In the rows, zero is written as 128.
Each row has a class, written after it.
[121 118 131 127 148 135 114  94 136 142 131 143 117 104 107 129 147 143
 135 113 140 132 146 113 205 123 125 137 134 132 123 122 137 140 126 109
 131 148 142 140 157 128 148 127 131 142 132 108 138 155 128 111 127 131
 121 108 121  97 117 142 134 112 140 109 122 110 128  62 154 150 140  99
 111 159 117 149 140 148  99 159  93  98 137 135]	kadap
[140 153 152 139 118 142 152 119 134  79 140 112 120 138  99 157 110 159
 134 146 108 125 148  90 125 145 113 115 111 112  92 113 198 129 102 105
 153 136 142 204  98 108 105 147 104 142 105  89 125 134 128 146 112 126
 132 131 122 134 114 117 125 149 113 127 135 137  67  54 108 103 127 113
 137 117  57 121 195 178 146 103  69  95 100 149]	kadap
[131 119 118 112 134 133 138 131 125 113 141 154 127 136 155 134 132 118
 122 130 150 150 133 162 112 139 135 152 122 140 142 133 118 137 124 137
 140 125 135 115 107 135 120 125 130 134 119 125 115 114 134 107 140 139
 123 131 118 139 150 120 113 113 126 144 122 115 147 139 150 113 110  78
 138 117 126 127 144 159 142 119 124 121 136 125]	Sidi
[125 128 112 137 129 126 126 114 136 163 131 117 125 116  97 151 124 123
 114 114 107 120 118 122 139 136 122 147 130 148 136 121 130 140 115 135
 143 141 125 104 143 144 150 108 129 131 150 137 131 118 125 136 147 136
 123 107 119 149 121 153 147 123 139 111 123 125 147 119 134 146 137 104
 132 165 133 138 153 120 117 139 105 140 120 127]	Sidi
[128 134 136 146 172 131 134 111 137 178 134 144 124 107 126 150 149 101
 121 122 102 130 161 166 173 124 126 104 131 125 167 141 100 140 166  88
 118 156 164 112 176 120 151 156 120 139 140 131 120 164 124 109 145 130
 104 132 121 134 104 134 118  97 151 151 113 113 156 122 161 158 119  78
  96 173 144 134 143 159  88 114 141  96 161 144]	kadap
[129 137 151 134 148 125  98 111 147 116 130 141 123 122 112 113 127 137
 125 130 145 110 150  86 153 124 121 135 124 128 113 114 149 124 122 111
 137 149 143 157 140 139 135 129 129 139 126 102 139 140 127 129 131 125
 137 114 124  95 123 133 128 117 138 110 126 123 101  91 130 150 136 130
 125 141 103 133 130 137 114 155 102  83 108 132]	kadap
[128 116 111 109 141 119 140 135 119 133 105 138 122 121 147 144 123 111
 145 127 121 127 140 181 144 144 118 128 148 136 135 138  95 140 136 133
 132 146 148 103 141 136 124 101 123 138 129 126 117 125 143 104 156 129
 101 147 121 136 143 133 115 120 158 134 129 114 177 131 131 137 131  97
 124 131 123 132 150 142 101 131 135 120 150 131]	Sidi
[107 175 149 128 148 126 100 123 147 135  91 126 129 155  96 208 132 119
 110 126   4  94 113  25 130 152 125  44 147 126 163 138 110 108 142  81
 130 160 151 130 155 101 165 123 108  98 152 110 125 163 156 164 121 144
 149 133 119  74 124 111 118 132 180 128 120 117 210 168 157 166 169 124
 119 108 111 126 106 158  76 111 137  95 160 141]	kadap
[124 149 131 113 162 125 115 108 136 138 116 125 119 107 110 186 120 134
 125 120 115 114 153 157 175 143 107  95 131 123 131 128 135 135 143 102
 146 148 150 126 155 113 126 112 121 134 130 115 124 150 130 124 165 120
 112 151 112  64 128 140 129 118 163 135 124 120 181 102 118 127 141 103
 141 193 104 137 170 153  90 151 116  98 130 141]	kadap
[138 130 134 101 122 111 128 120 126  98 135 109 125 138 134 136 127 110
 112 141 143 154 137 154  88 129 128 138 127 143 149 126 123 128 128 133
 154 122 135 113  90 141 113 140 128 131 115 124 130 106 135 125 129 136
 134 123 121 126 135 120 111 139 138 135 120 123 131 141 138 130 106  69
 115 114 105 128 168 129 150 126 107 137 123 127]	Sidi
[129 114 100 179 111 133 129 144 134 178 116 133 125 120 110 155 101 129
 148 119  83  93 116 115 149 142 132 143 154 130  98 132 121 152 119 152
 128 148 111 103 166 142 194  92 129 146 147 123 134 118 121 125 142  96
 117 112 138 183 143 177 152 119 141  86 125 131 134 112 104 147 138 159
 148 165 140 141 123  77  93 152 135 125  98 128]	Sidi
[120 133 113 120 138 124 123 119 134 145 121 123 121 117 120 156 121 123
 121 122 125 116 126 151 139 145 122 132 131 135 130 123 125 141 129 142
 142 140 128 106 139 131 131 102 129 132 127 131 120 126 132 136 150 132
 118 131 112 125 145 136 138 129 139 131 130 121 163 127 123 135 128 112
 142 165 127 143 157 124 121 143 123 132 112 128]	Sidi
